Below are the code and all the weights of a small trained network. Each question names an input and a target symbol and asks about switching units off, where a switched-off unit gives its printed mean instead of its output.

import numpy as np


def w(rows, s, z=0):
    codes = np.array(rows[::2]) - 128.0
    scale = np.full(codes.shape[1], s)
    scale[-1] = z or s
    return codes * scale


def norm(h):
    return h / np.sqrt((h * h).mean(-1, keepdims=True) + 1e-5)


def softmax(a):
    e = np.exp(a - a.max(-1, keepdims=True))
    return e / e.sum(-1, keepdims=True)


def log_softmax(a):
    a = a - a.max(-1, keepdims=True)
    return a - np.log(np.exp(a).sum(-1, keepdims=True))


def net(x, mask):
    ids = ['αβδεζηλπ'.index(c) for c in x.split()]
    T = len(ids)
    res = E[ids] + P[:T]
    u = 0
    for l in range(2):
        r = norm(res)
        for j in range(3):
            rows = slice(2 * j, 2 * j + 2)
            q, k, v = (r @ M[l][rows].T for M in (Q, K, V))
            z = softmax(np.where(np.tri(T) > 0, q @ k.T / 2**0.5, -1e9)) @ v
            o = O[l][rows]
            res = res + np.where(mask[u + j], z, o[:, -1]) @ o[:, :-1]
        u += 3
    return log_softmax(norm(res)[-1] @ U[:, :-1].T + U[:, -1])


Q, K, V, O = {}, {}, {}, {}
E = w([
[112,176,181,155],'α',
[111,121,164,62],'β',
[26,80,4,166],'δ',
[112,119,164,62],'ε',
[193,138,106,175],'ζ',
[128,144,109,147],'η',
[120,182,85,95],'λ',
[128,146,110,147],'π',
],0.023)
P = w([
[206,30,87,63],'0',
[253,70,128,38],'1',
[104,43,154,79],'2',
[145,43,131,110],'3',
[97,47,122,114],'4',
[106,48,129,146],'5',
[97,54,129,144],'6',
[99,60,137,149],'7',
[103,64,133,168],'8',
],0.0051)
Q[0] = w([
[49,89,69,175],'L0H1',
[179,82,59,151],'L0H1',
[181,246,102,146],'L0H2',
[122,105,34,166],'L0H2',
[62,171,38,117],'L0H3',
[138,178,74,142],'L0H3',
],0.012)
K[0] = w([
[105,52,110,173],'L0H1',
[224,42,189,71],'L0H1',
[195,153,224,129],'L0H2',
[66,222,123,207],'L0H2',
[97,207,254,71],'L0H3',
[165,116,214,134],'L0H3',
],0.013)
V[0] = w([
[161,56,195,187],'L0H1',
[172,216,78,52],'L0H1',
[125,108,66,168],'L0H2',
[168,2,93,3],'L0H2',
[147,190,183,214],'L0H3',
[76,158,71,86],'L0H3',
],0.0088)
O[0] = w([
[138,51,110,41,14],'L0H1',
[89,175,139,143,254],'L0H1',
[117,135,171,117,83],'L0H2',
[61,99,182,152,181],'L0H2',
[254,109,86,113,97],'L0H3',
[79,182,115,118,161],'L0H3',
],0.012,0.0063)
Q[1] = w([
[68,185,64,50],'L1H1',
[241,111,145,137],'L1H1',
[155,190,88,181],'L1H2',
[141,170,161,97],'L1H2',
[153,101,126,180],'L1H3',
[130,83,254,14],'L1H3',
],0.014)
K[1] = w([
[44,123,44,118],'L1H1',
[210,172,87,95],'L1H1',
[146,122,128,185],'L1H2',
[96,169,162,174],'L1H2',
[127,174,99,104],'L1H3',
[127,160,252,128],'L1H3',
],0.016)
V[1] = w([
[244,42,73,93],'L1H1',
[150,172,163,23],'L1H1',
[235,168,195,150],'L1H2',
[152,71,36,121],'L1H2',
[47,48,1,158],'L1H3',
[113,71,195,50],'L1H3',
],0.0088)
O[1] = w([
[73,117,104,148,2],'L1H1',
[133,143,134,196,117],'L1H1',
[70,136,138,169,91],'L1H2',
[115,180,164,50,48],'L1H2',
[106,139,128,3,131],'L1H3',
[142,140,115,162,98],'L1H3',
],0.018,0.008)
U = w([
[151,142,51,134,197],'α',
[115,84,171,98,6],'β',
[88,135,139,5,219],'δ',
[94,65,198,104,168],'ε',
[64,58,127,150,167],'ζ',
[208,105,178,108,37],'η',
[72,212,175,145,138],'λ',
[188,114,176,117,44],'π',
],0.014,0.0023)

Each question gives the input, a string of symbols that net reads in full, and the target symbol t.
The units are the heads (2 rows each of Q, K, V and O). Each row of codes is followed by its name. A weight is (code - 128) times the scale printed after its matrix; where a second scale follows, it is the last column's (O and U).
mask holds one flag per head, layer by layer. A switched-off head (its flag False) gives its mean, the last column of its rows in O, instead of its output. The means were averaged over made-up inputs and are rounded, as every weight is.
A unit's drop is (log p(t) with every unit on - log p(t) with that unit switched off) / (log p(t) with every unit on - log p(t) with every unit switched off).
The circuit of an input: a set's keep is (log p(t) with only the set's units on - log p(t) with every unit switched off) / (log p(t) with every unit on - log p(t) with every unit switched off). Starting from all 6 units, units are removed one at a time, each time the one whose removal leaves the highest keep (on an exact tie, the one counted first), for as long as the keep stays at least 0.8.
units of the circuit, in order: the units of the circuit, biggest drop first
most important unit: the unit with the biggest drop
heads that matter: for each layer, one digit per head in row order, 1 if its drop is at least 0.15 and else 0, layers parted by /
drop when u is switched off: that unit's drop, to one decimal
input ζ λ β β λ η ζ β π, target π: units of the circuit, in order : L0H3; L0H2; L0H1; L1H1
input β α η, target α: most important unit : L0H3
input λ β β η ζ α α α λ, target α: units of the circuit, in order : L1H1; L0H3
input λ η λ λ α β, target λ: heads that matter : 101 / 000
input η β ζ ε ζ, target ζ: units of the circuit, in order : L1H1; L0H2; L0H1; L1H2
input η λ η, target π: heads that matter : 110 / 110
input β ε λ λ η, target η: units of the circuit, in order : L1H1; L0H1
input ε α λ ζ β β π λ, target α: units of the circuit, in order : L0H3; L1H1
input δ λ η β ε π, target δ: heads that matter : 000 / 001
input ζ ε δ λ δ π β λ, target δ: heads that matter : 000 / 000
input α ε β π ζ π ε ζ, target α: units of the circuit, in order : L0H2; L1H1
input β ζ α, target ζ: heads that matter : 101 / 100
input λ β α π, target α: heads that matter : 010 / 100
input α ε λ β η δ, target δ: heads that matter : 000 / 001
input ζ λ η δ ε λ π, target δ: heads that matter : 000 / 000
input β ε α λ λ α η, target α: most important unit : L0H2
input λ λ β λ π, target π: heads that matter : 010 / 100
input ζ α η ζ λ δ π λ, target δ: heads that matter : 000 / 011
input ε ε α, target ε: drop when L0H3 is switched off : 0.2
input λ λ α ε η β η ε, target η: most important unit : L1H1
input ζ β η, target π: drop when L0H2 is switched off : 1.2
input β ε δ ε λ ε β β ζ, target δ: drop when L1H3 is switched off : 0.6
